How the items are linked:
zz % sd
zz § zd
zz + qp
zz ^ hc
lb % cn
lb § gp
lb + dj
lb ^ rm
jr % hs
jr § zl
jr + sc
jr ^ tq
dt % zj
dt § gf
dt + jh
dt ^ tp
bm % tq
bm § nc
bm + tl
bm ^ zn
zr % hc
zr § td
zr + pp
zr ^ jh
pf % mp
pf § nr
pf + fg
pf ^ lz
td % fc
td § hh
td + ff
td ^ mr
ph % zd
ph § ct
ph + hp
ph ^ td
ff % lj
ff § nh
ff + fc
ff ^ zz
dl % hg
dl § dg
dl + zh
dl ^ bs
ng % dg
ng § hm
ng + ns
ng ^ sj
bg % sb
bg § nt
bg + rh
bg ^ cd
zl % bl
zl § jl
zl + zg
zl ^ nz
qp % zr
qp § bd
qp + sd
qp ^ fm
qc % lz
qc § lb
qc + tg
qc ^ bz
dn % cd
dn § hn
dn + lc
dn ^ bq
rl % bs
rl § sj
rl + mt
rl ^ fh
lp % qz
lp § fg
lp + cm
lp ^ fd
dm % nr
dm § ld
dm + dp
dm ^ lb
lg % fd
lg § tg
lg + ch
lg ^ dg
rm % fg
rm § dp
rm + pf
rm ^ tg
zd % hb
zd § zn
zd + bd
zd ^ fc
lc % rc
lc § gq
lc + cd
lc ^ jl
dd % mj
dd § jz
dd + mb
dd ^ nr
rc % bq
rc § mg
rc + fq
rc ^ qj
tt % rm
tt § mj
tt + bn
tt ^ mp
mp % tg
mp § fj
mp + qc
mp ^ hm
pb % cf
pb § cd
pb + jt
pb ^ zg
ld % lt
ld § hc
ld + zc
ld ^ gp
jh % zq
jh § mr
jh + zj
jh ^ bt
lm % tj
lm § dl
lm + gg
lm ^ qg
lt % rn
lt § dt
lt + nm
lt ^ mb
gg % gd
gg § zh
gg + tj
gg ^ hq
mj % dp
mj § bt
mj + dm
mj ^ fj
tb % gt
tb § fh
tb + bp
tb ^ nj
cd % fq
cd § fr
cd + rc
cd ^ gb
zc % nm
zc § fm
zc + lt
zc ^ dd
qz % ch
qz § qc
qz + lg
qz ^ ns
ch % ng
ch § lz
ch + fd
ch ^ tz
jz % bt
jz § sd
jz + tp
jz ^ lt
pp % fm
pp § ff
pp + hc
pp ^ zj
dj % tt
dj § dd
dj + cn
dj ^ pf
bh % md
bh § lg
bh + sm
bh ^ dl
nt % rq
nt § hq
nt + gr
nt ^ fr
nj % nt
nj § cc
nj + jf
nj ^ hn
nz % gh
nz § pb
nz + gn
nz ^ sc
ns % tz
ns § bz
ns + dg
ns ^ bh
zn % zt
zn § tr
zn + qr
zn ^ rt
bt % zc
bt § pp
bt + ld
bt ^ rn
lz % hm
lz § cn
lz + pq
lz ^ lp
nc % nz
nc § sl
nc + hd
nc ^ tr
tp % ld
tp § zr
tp + bt
tp ^ nm
tq % bc
tq § nz
tq + ct
tq ^ zt
hp % bd
hp § bc
hp + zd
hp ^ ff
cn % bn
cn § mb
cn + tt
cn ^ fg
ct % zn
ct § gn
ct + bc
ct ^ hh
cm % lg
cm § mp
cm + qz
cm ^ ng
hs % tl
hs § bl
hs + bm
hs ^ bc
hm % jd
hm § bn
hm + bz
hm ^ qz
jf % gr
jf § qg
jf + nt
jf ^ gq
hh % rt
hh § hs
hh + nh
hh ^ hp
qr % hh
qr § jr
qr + zt
qr ^ fb
rd % bp
rd § lf
rd + tb
rd ^ jc
jt % mm
jt § rc
jt + cf
jt ^ bl
lf % lm
lf § lh
lf + fh
lf ^ gd
fq % jl
fq § gs
fq + bq
fq ^ sl
br % lb
br § nm
br + fj
br ^ tt
qg % rd
qg § bs
qg + hq
qg ^ gt
hd % gn
hd § hf
hd + nz
hd ^ jr
cc % hq
cc § mt
cc + qg
cc ^ bp
lh % dl
lh § ng
lh + dz
lh ^ rl
bc % qr
bc § gh
bc + zn
bc ^ nh
qj % hf
qj § sb
qj + sl
qj ^ cf
fm % jh
fm § lj
fm + dt
fm ^ jz
mr % qp
mr § hp
mr + zz
mr ^ pp
fc % gf
fc § rt
fc + lj
fc ^ qp
hb % ff
hb § zt
hb + td
hb ^ gf
sm % lh
sm § ch
sm + md
sm ^ zh
jd % cm
jd § pf
jd + lp
jd ^ ch
sb % lc
sb § rq
sb + dn
sb ^ fq
bs % lf
bs § sm
bs + sr
bs ^ gg
bp % jn
bp § lm
bp + gt
bp ^ jf
jc % jf
jc § gd
jc + nj
jc ^ rq
tr % sc
tr § mm
tr + jr
tr ^ tl
gn % tr
gn § jt
gn + gh
gn ^ hs
fj % dj
fj § rn
fj + lb
fj ^ bn
rq % gq
rq § tb
rq + hn
rq ^ gs
zj % jz
zj § zz
zj + zq
zj ^ ld
rn % dd
rn § zj
rn + gp
rn ^ dm
rh % dn
rh § gr
rh + sb
rh ^ rc
sl % pb
sl § dn
sl + hf
sl ^ mm
gb % sl
gb § rh
gb + qj
gb ^ jt
tj % cc
tj § hg
tj + gd
tj ^ rd
bl % hd
bl § qj
bl + nc
bl ^ gh
fh % gg
fh § dz
fh + lm
fh ^ cc
tl % ct
tl § hd
tl + tq
tl ^ qr
tz % sj
tz § lp
tz + mn
tz ^ md
zt % nh
zt § sc
zt + hh
zt ^ ph
gd % qg
gd § rl
gd + cc
gd ^ tb
gq % mg
gq § gt
gq + fr
gq ^ bg
dr % rh
dr § jf
dr + bg
dr ^ lc
dp % br
dp § zc
dp + nr
dp ^ dj
pq % bz
pq § tt
pq + hm
pq ^ cm
gr % hn
gr § rd
gr + rq
gr ^ mg
gp % mb
gp § zq
gp + dd
gp ^ dp
zh % rl
zh § tz
zh + hg
zh ^ sr
mt % sr
mt § bh
mt + bs
mt ^ lm
nr % fj
nr § lt
nr + br
nr ^ cn
jl % qj
jl § bg
jl + gb
jl ^ pb
hn % fr
hn § bp
hn + gq
hn ^ dr
bz % lp
bz § rm
bz + jd
bz ^ lg
mn % bh
mn § cm
mn + sj
mn ^ lh
hq % tb
hq § sr
hq + rd
hq ^ jn
jn % nj
jn § tj
jn + jc
jn ^ gr
rt % ph
rt § tl
rt + fb
rt ^ bd
hg % mt
hg § mn
hg + rl
hg ^ lf
bd % td
bd § qr
bd + hb
bd ^ lj
md % dz
md § fd
md + lh
md ^ hg
sd % pp
sd § hb
sd + zr
sd ^ dt
bn % pf
bn § dm
bn + rm
bn ^ qc
mg % dr
mg § jc
mg + gs
mg ^ sb
hf % jt
hf § lc
hf + pb
hf ^ zl
zg % nc
zg § gb
zg + bl
zg ^ gn
sc % bm
sc § zg
sc + hs
sc ^ ct
fg % qc
fg § br
fg + mp
fg ^ pq
dz % zh
dz § ns
dz + dl
dz ^ mt
tg % pq
tg § dj
tg + lz
tg ^ jd
sr % fh
sr § md
sr + lf
sr ^ tj
hc % dt
hc § fc
hc + fm
hc ^ zq
sj % sm
sj § qz
sj + bh
sj ^ dz
cf % zl
cf § fq
cf + mm
cf ^ nc
fd % ns
fd § pq
fd + ng
fd ^ mn
nm % gp
nm § jh
nm + rn
nm ^ mj
dg % mn
dg § jd
dg + tz
dg ^ sm
fr % gs
fr § jn
fr + mg
fr ^ rh
lj % mr
lj § fb
lj + gf
lj ^ sd
gh % jr
gh § cf
gh + tr
gh ^ bm
fb % hp
fb § tq
fb + ph
fb ^ hb
gt % jc
gt § gg
gt + jn
gt ^ nt
mb % dm
mb § tp
mb + mj
mb ^ br
gs % bg
gs § nj
gs + dr
gs ^ dn
gf % zz
gf § ph
gf + mr
gf ^ zr
zq % tp
zq § qp
zq + jz
zq ^ zc
bq % gb
bq § dr
bq + jl
bq ^ hf
mm % zg
mm § bq
mm + zl
mm ^ hd
nh % fb
nh § bm
nh + rt
nh ^ zd

The rows follow the links: the fewer symbols apart two items are, the more alike their rows tend to be.

Name the item of each row.
  53  -119  -235     3   -80    -1   -40  -174   134   -57  -249    23   101    82  -215    42  -163   -28   -56  -170   -97   -91   -13   -37     8   -41   169    79   -65   -76   -35    15   -94    26   -55  -288   -27    37  -182   -96   -65    68  -167  -200   -62
item: lz
 -27   -18    28    10    -7  -216    74  -114    14   108   194    47   -34    87   -65   171   -99   230    -7    91   -21  -101    40    48  -136   175   -43   -82    -1  -111    40   156    71   160    71  -127  -196  -151   118   271    49   177    82   -96   104
item: jc
  67    13    20    69  -102   164   -73   165   -81  -257  -251    27    71   -81     9  -106    29  -145   171   -70   -74   130   -53   -57    87  -177   159    56    69  -156     4  -104   -36  -120    13    -8   244    69  -178   -82  -149  -170   -47   -27    20
item: dd
  71    10    15    48  -120   161   -67   178   -74  -263  -251    28    76   -62    24   -94    33  -133   154   -56   -87   135   -70   -61    94  -180   149    45    91  -153     6   -94   -45  -130    45     1   241    77  -173   -79  -146  -176   -39   -23    15
item: gp
  90   -13  -114  -132  -202    92   -54   138    33  -179  -202   -26   147    55    69    44    14   -49  -118    17  -144    97  -145   -76   113  -151    53   -43   155   -53    66   -62   -66  -276   207    41   175    96  -126  -157   -73  -142   -64     9  -131
item: zq
 -99   -96    78   159   103  -121    -3  -182    97   228   155    10  -128    60  -161    70  -125   200    47    21    90   -87   -19    10  -104     1    52    46  -122  -116    66    94   -14   251  -116  -217  -161  -132    82    35    58   130   -13  -175    -7
item: gd
 126   -12   -63    89  -143    -3   -52   -74    83  -185   -73   -54   127   151  -178   122  -201   -47   239  -187   -53    14    17   -72     1   125    76  -134   172  -158   -24   167   -92    78    30  -172   -67   116  -101    41  -115     1   -23  -216    98
item: ng
  67    20   122   221    -8    63   -61   -52    30  -109    43   -80    20    71  -168    28  -138   -83   409  -185    75    76    48   -70    -7    82    60   -93   122  -139   -25   162   -82   183  -109   -97   -46    99   -35    15   -98   -53    22  -191   145
item: sm
 -36   -24    21    34    -4  -219    64  -126    41   129   191    40   -46    93   -79   170  -111   239   -21    79   -10  -107    29    43  -143   149   -37   -69   -24  -120    44   159    59   172    58  -151  -195  -157   119   248    53   178    67  -107    82
item: jn
 -10   105   140    31   112   -93    78    -5   -96    42   269   -28   -68   -14    51    16    49    -6   137    22   109   -18   152    66   -78   272  -183  -112    41   121   -84   117    83   136   -53   156  -161    -4   173   222    62    70   159   108   187
item: bg
 -13   105    30  -130    29    57    64   194  -209  -108   -61    80   -13  -188   219  -153   217  -114   -88   107   -40    28    83    79    34    -9   -64    55   -44   133   -68  -172   117  -149    28   243   139   -28     9    96    -2   -56    79   265    55
item: hh
 -63   -66    30    64    33  -201    45  -162    73   186   171    28   -77    91  -115   152  -130   252   -25    79    14  -110    -2    36  -135    89    -5   -20   -68  -129    67   130    32   195    17  -197  -193  -162   107   174    57   178    27  -143    40
item: tb
-113    47   133   -23   188   -38    27   -41    21   278   295   -73  -133   -16   101   -26    98    56   -87    98   186   -22    19    37   -16    69  -190   -19   -66   229    16    11    36    60   -83   185  -122   -18   208   -62   173    35    75   134   -51
item: qj
 -63   -38   176   276   135    28   -51  -132    55   112   125   -49  -115    15  -185   -31  -102    11   305  -115   161     4    15   -34   -49     0    76    40   -59   -95    17    97   -60   273  -227  -144   -81    -2    36   -46    -8     7    -8  -182    59
item: mt
  16    71    72     0     9  -178    88   -39   -67    23   232    14   -18    46    12   122   -43   117    92    64    14   -53   115    64  -122   276  -130  -139    54   -31   -21   154    93   142    64    21  -189   -83   154   323    32   132   151    17   195
item: hn
  23  -112  -210    38   -32    24   -50  -145   109   -36  -273    41    65    16  -202   -36  -121   -67   -49  -166   -75   -92    -3   -15    17  -100   191   144  -126   -54   -41   -44   -84    31  -119  -264    12    32  -202  -135   -72    38  -176  -181   -75
item: mp
   1   -26  -201  -202   -17    75    -2    12    61    24  -163   -20    75   -26    93   -71   101  -122  -322    -7   -49   -25   -44    -5   116  -106   -37    66   -60   236   -41  -156   -35  -225    24   109    77    93   -75  -246    49   -33  -108   140  -209
item: mr
  50    -1    10   106   -49   172   -74   119   -79  -221  -270    45    35  -115   -31  -153    31  -166   171  -112   -54    99   -20   -41    80  -198   187   110    -9  -131   -15  -128   -41   -54   -75   -48   233    63  -197   -96  -146  -144   -67   -45    18
item: dm
 101     4   -76   -92  -208   114   -62   167     7  -216  -201   -18   144    36    72    21    16   -65   -41     7  -139   117  -133   -78   112  -155    70   -45   164  -105    58   -67   -59  -244   195    44   200    94  -130  -117   -97  -156   -54     1   -92
item: tp
  57     4    19    72   -80   181   -68   154   -80  -242  -260    36    55   -90    -4  -122    38  -160   173   -80   -76   121   -38   -49    82  -197   175    64    47  -151    -3  -113   -46   -89   -15   -22   242    68  -186   -84  -153  -168   -53   -37    24
item: mb
  19    47    60    -8     0  -195    94   -46   -59    28   220    26   -19    54    -8   130   -50   145    74    74    -1   -69   113    60  -127   257  -119  -131    49   -42   -23   156   100   145    64     0  -182   -93   140   327    32   140   140    -7   185
item: rq
   1   -98  -144    78     7    91   -55   -94    46   -60  -294    65    25   -50  -165  -116   -63  -120    15  -168   -43   -58     7   -21    31  -154   206   180  -156   -58   -53  -101   -76    34  -173  -211    86    37  -206  -154   -92    -8  -159  -119   -58
item: bn
  73   -23  -148  -167  -186    94   -44   107    75  -129  -189   -28   147    67    79    49     9   -37  -191    16  -140    75  -146   -72   118  -138    37   -45   134    -1    53   -68   -73  -278   198    57   144    91  -116  -181   -46  -117   -83    24  -167
item: jh
-101    46   147     0   194   -32    30   -44     4   260   304   -77  -129   -18    96   -32    94    31   -58    75   186   -21    25    43   -21    83  -194   -20   -66   241    -1    23    30    77   -95   197  -136   -21   217   -51   163    37    83   139   -32
item: gb
 -40    49    74  -152   -71   -85    69   172   -95    35   116    48   -24   -26   230    60   131   184  -208   275   -70    33   -77    39   -19   -26  -105   -64    56   -22   103   -57   122  -157   251   171    56  -127   121   148    65    -8   107   171   -26
item: jr
-104   -90    97   199   124   -85   -18  -179    98   223   152     3  -127    42  -175    30  -118   153    99   -15   121   -64    -7     8  -103   -19    60    62  -132  -105    58    90   -25   259  -161  -210  -146  -104    75     4    47   101   -20  -183     7
item: gg
 116    17    24   140  -100    33   -50   -54    53  -170   -23   -67    87   110  -177    92  -177   -71   338  -194    -6    58    35   -73    -9   120    59  -131   171  -166   -32   188   -92   125   -13  -131   -61   112   -73    50  -118   -28    12  -202   133
item: tz
 -15   103   144    26   125   -71    62   -12  -100    55   275   -35   -78   -23    59    -1    59   -19   147    17   121   -14   159    61   -77   261  -186  -100    27   140   -74   106    78   135   -61   161  -155     3   181   194    74    60   147   115   177
item: rh

Each walk starts at a row. The symbols on each line, taken left to right, move it on to the next item.
Each answer is a row, close to the row of the item it stands for.
new walk
 -58    27    60  -149   -44   -93    63   140   -61    97   148    34   -30     5   216    91   116   215  -235   282   -43    32  -103    37   -14   -41  -119   -61    50     2   115   -45    99  -143   244   157    27  -140   143   109    92     3    95   151   -69
+ % % % %:   -5    91    54  -133   -28    -2    73   227  -203  -102     4    89   -14  -140   245   -75   201    -6   -95   183   -74    53    35    67    11    -5   -83     7    18    34    -3  -128   143  -167   141   232   134   -73    42   182     2   -47   116   249    69
^ + % § §:  -50    22    68  -148   -37  -100    57   127   -36   127   165    30   -43    20   204    96   107   210  -251   284   -37    15  -114    27   -19   -43  -124   -60    37     7   119   -40    85  -138   233   146    17  -133   161    90   102    13    82   142   -77
new walk
  -6    71   -24  -126    71    77    44   147  -163   -67   -91    69   -14  -190   191  -184   218  -165  -128    49   -10     6    92    66    51   -24   -66    94   -80   196   -97  -188    97  -151   -36   230   129    15   -20    23    17   -56    34   261    19
% ^ § % +:  -21    69   -45  -129    76    85    44   129  -148   -62  -103    60   -10  -183   178  -197   210  -176  -142    40   -16    -3    87    70    61   -30   -67   106   -97   223   -98  -188    89  -151   -52   225   124    30   -23   -21    26   -44    13   261    -7
+ ^ ^ % +:   33   -40  -201  -215  -101    72   -33    36    93   -12  -175   -30   114    42    70     6    47   -73  -314     4   -96     5  -114   -40   117  -122    -5    15    29   149     9  -118   -64  -262   124    74    95    95   -93  -242    15   -57  -113    77  -228
new walk
  15    77    86    -7    20  -168    91   -29   -77    12   237    13   -22    29    16   110   -17    99   108    49    29   -44   127    69  -120   282  -135  -137    61    -5   -41   153    90   140    44    49  -185   -68   160   313    33   122   158    38   204
§ § ^ + % ^ + % ^:   13    99   124    12    76  -117    83   -11   -99    26   257   -14   -43    -4    37    46    20    26   135    39    81   -37   150    61   -92   291  -162  -125    55    64   -65   141    89   138   -11   112  -172   -26   167   275    41    88   163    83   207
§ § + % % + § ^:  -85   -79    40    99    58  -169    22  -180    81   211   166    31   -93    80  -141   123  -136   237    -1    59    42  -106    -8    32  -125    48    28     9  -101  -122    79   119    13   217   -34  -222  -185  -161   104   117    58   164     5  -157    16
new walk
 -13    72    70  -149   -65   -66    74   219  -156   -48    62    76    -7   -76   248    18   157   110  -155   254   -79    52   -26    46   -10   -16   -88   -43    57   -18    57   -81   130  -165   220   196   100  -117    86   180    27   -20   114   209    23
§ % § § ^ § § § §:  -89   -63   156   248   141   -30   -42  -168    78   187   138   -24  -143    20  -174    -6  -114    81   210   -67   149   -33    -6   -13   -83   -26    74    59  -110   -95    37    82   -48   277  -200  -181  -117   -55    55   -39    28    52   -20  -184    27
§ § % % + + §:  127   -38  -149    28  -163   -26   -38  -113   121  -156  -134   -40   156   154  -205   141  -215   -31   122  -186   -92   -25     6   -69    -9   107    91  -103   121  -143   -30   150   -94    44    47  -217   -80    89  -124    22  -103    33   -57  -226    42
new walk
  46   -40  -198  -203  -126    73   -35    48    99   -39  -178   -36   122    53    73    21    38   -67  -288     8  -106    16  -124   -51   123  -134     1     4    48   112    27  -100   -71  -265   139    65   109    94   -97  -237     9   -75  -103    64  -215
% + + ^ § + +:   57   -38  -175  -181  -163    68   -45    81    92   -81  -185   -38   138    73    76    45    24   -48  -247    14  -121    43  -138   -65   123  -134    19   -26    94    61    40   -87   -74  -279   177    52   122    96   -98  -217   -11   -92   -98    41  -208
^ % ^ § + + § §:  -22    31  -117  -162    72   108    28    62   -64     4  -133    23    -1  -137   128  -173   178  -184  -220    -2    -5   -23    50    44    86   -67   -54   122  -123   272   -92  -198    38  -170   -65   181    94    66   -52  -140    50   -35   -47   221   -99
new walk
 -35    -8   189   278   112    51   -61  -102    36    58   101   -64   -91    13  -171   -38  -109   -31   360  -139   163    35    21   -41   -42    15    68     2   -11  -108     6   113   -65   260  -214  -130   -61    32    15   -38   -35   -27    10  -177    98
^ + ^ ^ ^ §:  -86   -83    44   117    73  -162    15  -183    94   225   161    19  -101    70  -141   101  -126   234     1    47    64  -104   -18    26  -123    35    34    27  -108  -118    74   112     6   230   -62  -221  -177  -150   100    92    61   154    -6  -162     6
+ ^ § § + ^:  -94   -73   133   239   138   -35   -39  -168    86   209   153   -25  -138    25  -174     7  -113   108   172   -50   149   -43    -7    -5   -77   -26    66    57  -114  -103    53    92   -39   277  -195  -192  -118   -76    68   -26    34    69   -22  -190    14
new walk
   2    27    39     1   -10  -211    86   -74   -27    47   199    28   -20    74   -30   159   -79   179    43    81   -15   -87    80    61  -132   225   -90  -118    32   -79     6   156    82   149    77   -60  -192  -128   136   320    35   165   114   -37   157
^ % + % + +:  -32   102   158    27   161   -47    63   -15   -78   101   283   -57   -86   -44    62   -28    75   -31   115    18   161    -6   139    63   -65   226  -191   -82     3   184   -76    83    71   135  -105   187  -151    17   190   129    89    51   141   130   143
§ § § % % ^ % ^:    3    46    60    -1    -4  -196    84   -63   -45    38   215    28   -17    61   -19   145   -64   157    54    78   -12   -77    99    60  -135   257  -104  -130    45   -65     1   166    86   145    77   -34  -185  -109   145   322    30   149   128   -19   170
new walk
  35   -13    -1   105   -31   171   -67    96   -69  -198  -289    49    30  -122   -47  -160    20  -175   165  -113   -46    80   -16   -30    70  -193   202   133   -31  -128   -15  -122   -42   -43   -89   -63   221    58  -197  -105  -139  -147   -87   -43    14
§ § § ^ % +:   56   -39  -188  -196  -145    72   -41    67    89   -59  -179   -36   128    64    83    31    33   -55  -274     7  -112    29  -134   -62   122  -133     3   -12    72    85    26   -89   -71  -279   165    69   119    94   -99  -230    -2   -81  -103    55  -212
^ § + § + § ^ ^:  -11     2  -148  -173    58    89    10    41   -17    21  -147     7    16  -104   122  -148   147  -169  -264   -11   -13   -33    22    31   100   -81   -43   111  -112   280   -81  -184     3  -186   -55   163    86    80   -65  -189    49   -34   -73   202  -141
